Below are the code and all the weights of a small trained network. Each question names an input and a class and asks about switching units off, where a switched-off unit gives its printed mean instead of its output.

import numpy as np


def w(rows, s, z=0):
    codes = np.array(rows[::2]) - 128.0
    scale = np.full(codes.shape[1], s)
    scale[-1] = z or s
    return codes * scale


def f(y):
    return np.maximum(y, 0)


def log_softmax(a):
    a = a - a.max(-1, keepdims=True)
    return a - np.log(np.exp(a).sum(-1, keepdims=True))


def net(x, mask):
    res = np.array(x, float).reshape(1, 6) / 4 @ E
    y = f(res @ A[0][:, :-1].T + A[0][:, -1])
    res = res + np.where(mask, y, B[0][:, -1]) @ B[0][:, :-1]
    return log_softmax(res[-1] @ U[:, :-1].T + U[:, -1])


A, B = {}, {}
E = w([
[199,67,177,76,111,128,115,184,131],'x0',
[142,166,170,104,122,185,141,129,81],'x1',
[88,95,244,113,156,113,166,87,222],'x2',
[112,173,114,132,61,43,179,96,141],'x3',
[126,144,108,81,172,9,60,180,119],'x4',
[195,138,102,21,117,108,159,114,154],'x5',
],0.013)
A[0] = w([
[130,222,79,106,120,120,148,169,64,184],'n1',
[83,165,9,62,128,51,84,161,89,190],'n2',
[96,140,99,194,124,209,74,98,70,253],'n3',
[192,85,163,77,100,88,94,146,172,228],'n4',
[129,92,205,108,145,69,97,223,163,188],'n5',
[218,158,130,80,86,177,187,106,152,191],'n6',
[2,169,109,130,134,97,185,84,150,181],'n7',
],0.0097,0.0027)
B[0] = w([
[230,221,84,120,37,98,53,90,57,207],'n1',
[205,90,2,112,168,91,61,33,207,251],'n2',
[170,182,104,208,140,216,145,181,93,225],'n3',
[103,148,219,88,153,102,91,183,137,203],'n4',
[42,172,200,60,237,151,84,17,44,207],'n5',
[174,44,201,30,7,132,159,116,177,203],'n6',
[110,189,121,229,76,44,232,77,227,206],'n7',
],0.0082,0.017)
U = w([
[178,55,232,68,72,155,144,152,163,107],'0',
[70,162,164,193,121,64,207,91,176,135],'1',
[77,158,199,108,214,109,101,108,77,205],'2',
[175,191,141,137,90,150,127,127,70,4],'3',
[193,80,106,127,174,94,90,105,170,107],'4',
[137,87,190,188,175,255,200,155,124,200],'5',
],0.012,0.0027)

Each question gives the input, the list of numbers given to net, and the class t.
The units are the neurons (one row each of A and B). Each row of codes is followed by its name. A weight is (code - 128) times the scale printed after its matrix; where a second scale follows, it is the last column's (A, B and U).
mask holds one flag per neuron, in row order. A switched-off neuron (its flag False) gives its mean, the last column of its row in B, instead of its output. The means were averaged over made-up inputs and are rounded, as every weight is.
A unit's drop is (log p(t) with every unit on - log p(t) with that unit switched off) / (log p(t) with every unit on - log p(t) with every unit switched off).
The circuit of an input: a set's keep is (log p(t) with only the set's units on - log p(t) with every unit switched off) / (log p(t) with every unit on - log p(t) with every unit switched off). Starting from all 7 units, units are removed one at a time, each time the one whose removal leaves the highest keep (on an exact tie, the one counted first), for as long as the keep stays at least 0.8.
units of the circuit, in order: the units of the circuit, biggest drop first
k most important neurons: the k neurons with the biggest drops, biggest first
drop when u is switched off: that unit's drop, to one decimal
input [8,4,8,-6,5,3], class 2: units of the circuit, in order	[n5]
input [8,2,-3,7,6,-5], class 2: 2 most important neurons	[n5; n4]
input [-5,-1,6,-7,-2,4], class 1: units of the circuit, in order	[n3; n2; n4]
input [2,7,8,8,-5,0], class 0: 2 most important neurons	[n6; n5]
input [-2,4,0,4,-8,-8], class 5: 3 most important neurons	[n3; n2; n1]
input [3,-8,3,4,-2,2], class 1: 2 most important neurons	[n6; n2]
input [3,-1,4,1,-4,-5], class 5: 3 most important neurons	[n2; n1; n7]
input [6,5,-7,-3,0,3], class 0: drop when n6 is switched off	1.3
input [2,3,-3,6,-8,4], class 0: drop when n6 is switched off	0.5
input [7,-3,-7,-4,-5,4], class 0: drop when n7 is switched off	0.0
